Known rows, with every step that occurs
t e v: |   29 |  252 |   39 |  109 |  398 |  -86 |  -77 |   -8 |  -92 |  -66 |  428 | -319 |   21 | -527 |  487 | -363 | -128 |  277 | -374 |   -2 |   12 | -101 |  242 |   26 |  173 |  -19 |  198 | -103 |
t w: |   98 |  -98 |   14 |    2 |  151 | -236 |   33 |  111 | -108 |   99 |   31 |   10 | -230 |  -66 |   69 |   28 |  196 | -132 |  381 |   42 |  -95 |  121 |  -92 |  -16 |  118 |  -25 |   69 | -230 |
f s: |  -95 | -165 |   16 |   55 |  268 |   92 |   96 |   15 | -141 |   65 | -109 |  -41 | -293 |  124 | -200 | -184 |  215 |   53 |   46 | -171 |   80 |  267 |   41 | -148 |  118 |   46 |  206 |  200 |
f l v e s: | -348 | -215 |  232 |  561 |  -41 |   69 |   34 |  -27 |  326 |  -44 |  673 | -546 |  -30 | -166 |  583 |   74 |  145 |  156 | -149 |   38 |   88 |  180 | -109 |  -95 |  461 | -162 |  525 |   60 |
v e l w: | -107 |  140 |   39 |  146 | -252 |  277 |  106 | -110 | -279 |   34 |  261 | -392 |  264 |  -46 |  281 |   83 | -268 |   11 |  252 |   61 |  462 |  236 | -162 |   -4 |  284 | -387 |  286 |  471 |
l w: |  -11 |   28 |  -95 | -130 | -124 |  -38 |   32 |   47 | -240 |  203 |   23 |  -67 |   61 |  -46 |  -35 |   96 | -265 | -212 |  138 |  162 |  207 |  281 |  -95 |  131 |  121 |  -73 |  -43 |  257 |
t e v f l s: | -349 |   34 |  161 |  -14 |  297 |  273 | -147 |   72 |  137 |  153 |  717 | -712 | -202 | -650 |  594 |  270 |  353 |  282 | -573 |  257 | -142 |  155 |  171 | -149 |  202 |  -35 |  362 |  219 |
f t e v l: | -302 |  133 |  403 |  133 |  381 |   73 |   37 |   71 |  -90 |  -85 |  567 | -644 | -215 |  -58 |  502 | -365 |  189 |  119 | -508 |   66 |  -95 |  -56 |  106 | -345 |   39 | -185 |  479 |  221 |
f l w v t e: | -529 |  -57 |  100 | -285 |  -89 |  -27 | -138 |  141 | -231 |   98 |  414 | -471 | -242 | -188 |  284 |  289 |  431 | -372 | -242 |  832 | -139 | -139 |  109 |  176 | -449 |  -55 |  -30 |  362 |
t w v: |   87 |  -39 |   59 |  159 |   31 | -190 |   71 |  236 | -142 |   47 |   64 | -195 |   54 |  -69 |  122 |  195 |  381 | -326 |  446 |  238 | -135 |  -80 |  -57 |   11 | -145 |  175 | -277 | -261 |
f l w v t e s: | -550 |  -51 |  269 | -140 |  -12 | -157 |   19 |  151 | -231 |  204 |  553 | -585 | -175 | -353 |  700 |   49 |  402 |  -67 | -403 |  777 |  -37 |  -70 |   51 |  209 | -130 |  -76 |  191 |  171 |
v f l: | -256 |   -3 |  255 |   49 |  102 |  258 | -260 |  100 |  -29 |  370 |  293 | -109 | -400 |  -93 |   -1 |  410 |  588 |  -52 | -159 |  285 |   28 |   89 |  102 |  -48 |  -20 | -123 |  235 |  458 |
t w v e l: |  -44 |  114 |  209 |  424 | -131 |  191 |  161 |   14 | -146 | -192 |  301 | -525 |  266 |  -66 |  465 |  146 |  321 |    4 |  488 |  100 |  171 | -118 | -106 | -139 |   79 | -185 |  125 |   -7 |
w v: |   -1 |   33 |   43 |  160 | -100 |   11 |   53 |  160 |  -65 |  -81 |   23 | -203 |  237 |    8 |   42 |  185 |  182 | -191 |   95 |  197 |  -60 | -172 |   34 |   17 | -245 |  182 | -341 |  -62 |
w v e: | -207 | -130 |  134 |  306 | -352 |  167 |   17 |  -95 |  240 | -139 |  219 | -208 |  307 |   61 |  139 |  250 |  133 | -118 |  161 |  164 |   25 | -187 |  -95 |  -29 |  -73 |  -41 | -137 |  -57 |
f w v e s: | -379 | -150 |  363 |  290 | -219 |  -38 |  171 |   29 |  246 |  -37 |  251 | -395 |  228 |  -62 |  358 | -135 |  282 |  289 |   13 |  -67 |  -17 |  -38 | -185 | -153 |  144 |  -41 |  169 | -102 |
w v e s: | -219 |  -95 |  325 |  381 | -238 |   19 |  157 |  -28 |  223 |  -27 |  351 | -346 |  364 | -140 |  557 |    6 |  126 |  173 |  -19 |  139 |   53 | -150 | -122 |   37 |  156 |  -73 |  111 | -199 |
f t w v e l: |  -56 |  -32 |  217 |  443 | -163 |  175 |  253 |   11 | -210 |  -67 |  291 | -536 |  158 |  199 |  407 |  -75 |  446 |  -41 |  441 |  -90 |  156 |  -12 | -174 | -359 |    1 | -264 |  346 |  120 |
l e v: |   68 |  -17 |  -69 |  298 |   47 |    2 |   38 |  133 |  103 |  -66 |  421 | -537 |   27 | -307 |  428 | -124 | -439 |  473 | -293 | -249 | -172 |   53 |   43 |   56 |  254 |  151 |  175 |  -28 |
v f t e l w: |  -37 |  316 |  161 | -206 |  128 |  197 |   95 |   18 | -779 |  232 |  371 | -437 | -103 | -161 |  367 | -225 |  -26 |  144 | -278 |  272 |  266 |  264 |   84 | -213 |  109 | -267 |  398 |  630 |
l e: |   16 | -105 |  -29 | -100 | -249 |  116 |   32 |   51 |   11 | -134 |  163 | -363 |  -95 |  -41 |   95 |   93 | -394 |  347 | -296 |  -82 | -368 |  -11 | -134 |   68 |   81 |  113 |   32 |  -49 |
e l w v: |   52 |  293 |    2 |  190 | -118 |  129 |  152 |  190 | -503 |    1 |  141 | -561 |  445 |  -88 |  251 |  204 |  -36 | -220 |  235 |  295 |  284 |   33 |  -42 |   68 |  -68 |    6 | -217 |  368 |
f w v: | -174 |  -12 |   92 |   50 | -119 |  -39 |   43 |  220 |   -5 |  -87 |  -86 | -281 |   74 |  117 | -200 |    2 |  392 |  -51 |  173 |  -65 | -176 |  -23 |  -46 | -192 | -268 |  253 | -239 |   59 |

Rows
| -133 |    6 |  150 |  -80 |  293 |   40 |  -60 |   41 | -272 |   48 |  527 | -285 | -343 |  -88 |  310 | -273 |   73 |  142 | -505 |  199 | -232 |  129 |  260 | -439 |   21 |   46 |  333 |  242 |  l v f t e
| -411 |   13 |  213 | -201 |   -8 | -265 |   92 |  114 | -277 |  111 |  442 | -508 |   24 | -378 |  775 | -109 |   79 |   68 | -364 |  701 |  -78 |  -80 |  115 |  213 |  -81 |   22 |   34 |   13 |  l w v t e s
| -102 | -188 |  146 |  298 | -221 |   -7 |   35 |    4 |  149 |    0 |  230 | -187 |  126 |   14 |  193 |  252 |  311 | -239 |  488 |  184 |  -46 |  -73 | -179 |  -46 |   21 |  -62 |  -65 | -226 |  t w v e
| -220 | -296 |  -22 |   90 |   64 | -336 |    9 |  154 |  118 |  112 |  496 | -444 | -345 | -170 |  623 |    1 |   55 |  244 |  198 |  108 | -372 |  140 |   78 |   76 |  111 |  141 |  343 |  -45 |  l e v t w
| -104 | -125 |  203 |  121 |  -12 |   98 |   15 |  168 | -152 |  318 |  139 | -165 |  -68 |  249 |  128 |  -21 |  488 |  -69 |  -60 |  134 | -103 |   19 |   95 | -337 | -272 |   86 |   22 |  326 |  w v f t
| -136 |  -92 |  411 |  202 |    2 |  -31 |   50 |  347 | -151 |  287 |  594 | -713 | -318 | -334 |  613 |  347 |  435 |  325 | -196 |  333 | -378 |   61 | -104 |  119 |  217 |  116 |  221 |  -69 |  t w v f l e s
| -178 |  100 |  344 | -120 |  119 | -105 |  168 |  146 | -480 |  318 |  500 | -444 |  -40 | -293 |  661 | -302 |  182 |  162 | -507 |  464 |    3 |   61 |   58 |  -97 |   85 |  -19 |  223 |  162 |  l w v f t e s
|  -62 |  179 |  172 |  282 |  358 |   39 | -166 |   90 |  -22 |  309 |  447 | -119 |    6 | -352 |  481 |   31 |  125 |  276 | -100 |   57 |   98 |  123 |  348 |  -68 |  206 |   67 |  188 |  262 |  e v f
| -390 |   14 |  308 | -111 |   87 | -248 |   85 |   62 | -110 |  -54 |  448 | -428 |  -39 | -358 |  783 | -159 |  289 |  231 | -459 |  591 | -260 | -307 |  192 |  123 | -192 |   69 |   95 | -172 |  w v t e s
| -248 |  191 |  282 |  150 |  455 |  175 | -305 |  103 | -110 |  275 |  656 | -332 | -349 | -486 |  421 |  126 |  506 |  157 | -435 |  273 |   27 |  -16 |  296 |  -29 |  102 | -114 |  393 |  354 |  t e v f l
| -148 |  -88 |  -27 |  372 |  125 |   63 | -130 |  182 |   97 |  -57 |  396 | -463 | -218 |   -8 |   21 |  255 |  203 | -231 |  -37 |   65 |  -38 |  216 |   54 | -145 |  118 |   64 |  195 |  282 |  f l v
| -432 | -184 |  -58 |  -75 | -328 | -137 |  -17 |  172 |  -63 |  185 |  161 | -287 |   98 |   93 |  266 |  320 |  168 | -357 |  202 |  630 |   -7 |   28 |   80 |  135 | -396 |  163 | -235 |  381 |  l w v t
| -422 | -198 |   46 |   -1 | -230 | -116 |  -47 |  112 |  109 |   -7 |  132 | -222 |   43 |  132 |  291 |  240 |  377 | -191 |  101 |  461 | -173 | -209 |  182 |   49 | -520 |  192 | -212 |  170 |  w v t
| -383 |   45 |    4 |    7 | -251 |   -6 |   63 |  130 | -288 |   60 |  250 | -535 |  190 |   61 |  469 |  260 |  210 | -210 |  274 |  569 |  150 |    6 |  130 |   72 | -366 |   53 |  -75 |  529 |  e l w v t
| -203 | -200 |   -3 |  420 | -169 |  125 |  -69 | -102 |  377 | -222 |  443 | -304 |  112 |   28 |  225 |  134 | -231 |   20 |   96 |  -12 |   18 |  149 |  -12 | -199 |  276 |  -29 |  207 |   96 |  l v e
|   -2 | -211 |  163 |  -39 |  207 | -166 |   83 |  131 | -210 |  454 |  172 |   32 | -435 |  171 |  127 | -131 |  504 |  -70 |  294 |   17 | -123 |  295 |   -9 | -353 |   89 |  -43 |  365 |   82 |  v f t w
| -191 |  142 |  155 | -214 |  126 |  360 |  203 |  -40 | -282 |  -58 |  453 | -770 |  -74 | -309 |  615 | -160 |  164 |  487 | -511 |   64 | -132 |  150 |   85 | -482 |   68 | -109 |  452 |  275 |  v f t e l s
| -293 |  271 |  155 | -187 |  124 |   90 |   -5 |  -94 | -367 | -205 |  329 | -474 | -159 | -207 |  567 | -175 |  181 |  300 | -275 |  350 |  -19 | -228 |  283 |  -59 | -190 | -178 |  349 |  269 |  v t e l
| -212 |   73 |  104 |  182 |  179 |  142 | -217 |  211 | -204 |  564 |  500 | -330 | -134 | -309 |  262 |  323 |  215 | -150 |   -6 |  301 |  352 |  399 |  105 |   96 |  250 | -132 |  284 |  685 |  e v f l w
| -198 | -117 |  174 |  -27 | -135 |  328 | -164 |  162 |    0 |  188 |  447 | -455 | -432 | -123 |   65 |  472 |  156 |  309 | -415 |  161 | -354 |   82 |  -15 |   32 |   60 |   42 |  240 |  372 |  v f l e
| -243 |  -30 |  296 |  -56 | -172 |  237 |   59 |  131 |   66 | -217 |  352 | -666 | -237 |   97 |  154 |  291 | -265 |  294 | -413 |  133 | -443 |  -37 | -119 |  -35 |   61 |   21 |  141 |  139 |  v l e
|   81 | -324 |   10 |   30 |  111 | -251 |  208 |  108 | -146 |  215 |   16 |   -8 | -346 |  261 |   18 | -288 |  373 | -163 |  345 | -167 | -106 |  263 | -183 | -278 |   53 | -110 |  305 | -123 |  f t w
| -252 |  -14 |  464 |   54 |  -80 |   49 |  209 |  132 |   37 | -140 |  497 | -758 | -164 | -124 |  573 |   15 | -208 |  548 | -554 |  113 | -352 |  -10 | -163 |   27 |  296 |   -8 |  325 |  -42 |  v l e s
|  -99 |  121 |  -34 |   33 |  -45 |  274 |  240 |  -21 |  -36 | -212 |  218 | -693 |  233 | -255 |  468 |  100 |  -43 |  321 | -105 |  -87 |   40 |  161 |  -43 | -231 |  142 |  -50 |  176 |  128 |  e l s
| -391 |   -7 |  137 | -269 |  -21 | -106 | -102 |   -4 |  -90 | -160 |  301 | -289 | -103 | -159 |  386 |   42 |  290 |  -53 | -295 |  636 | -316 | -359 |  258 |   48 | -474 |  127 | -123 |    7 |  w v t e
| -116 | -177 |   45 |    6 | -240 |  247 |  -26 |  114 |   38 |  -48 |  289 | -484 | -366 |  -20 |  -43 |  283 |  -26 |  213 | -344 |  -12 | -355 |   24 | -211 |   94 |   47 |  -12 |  185 |  171 |  f l e
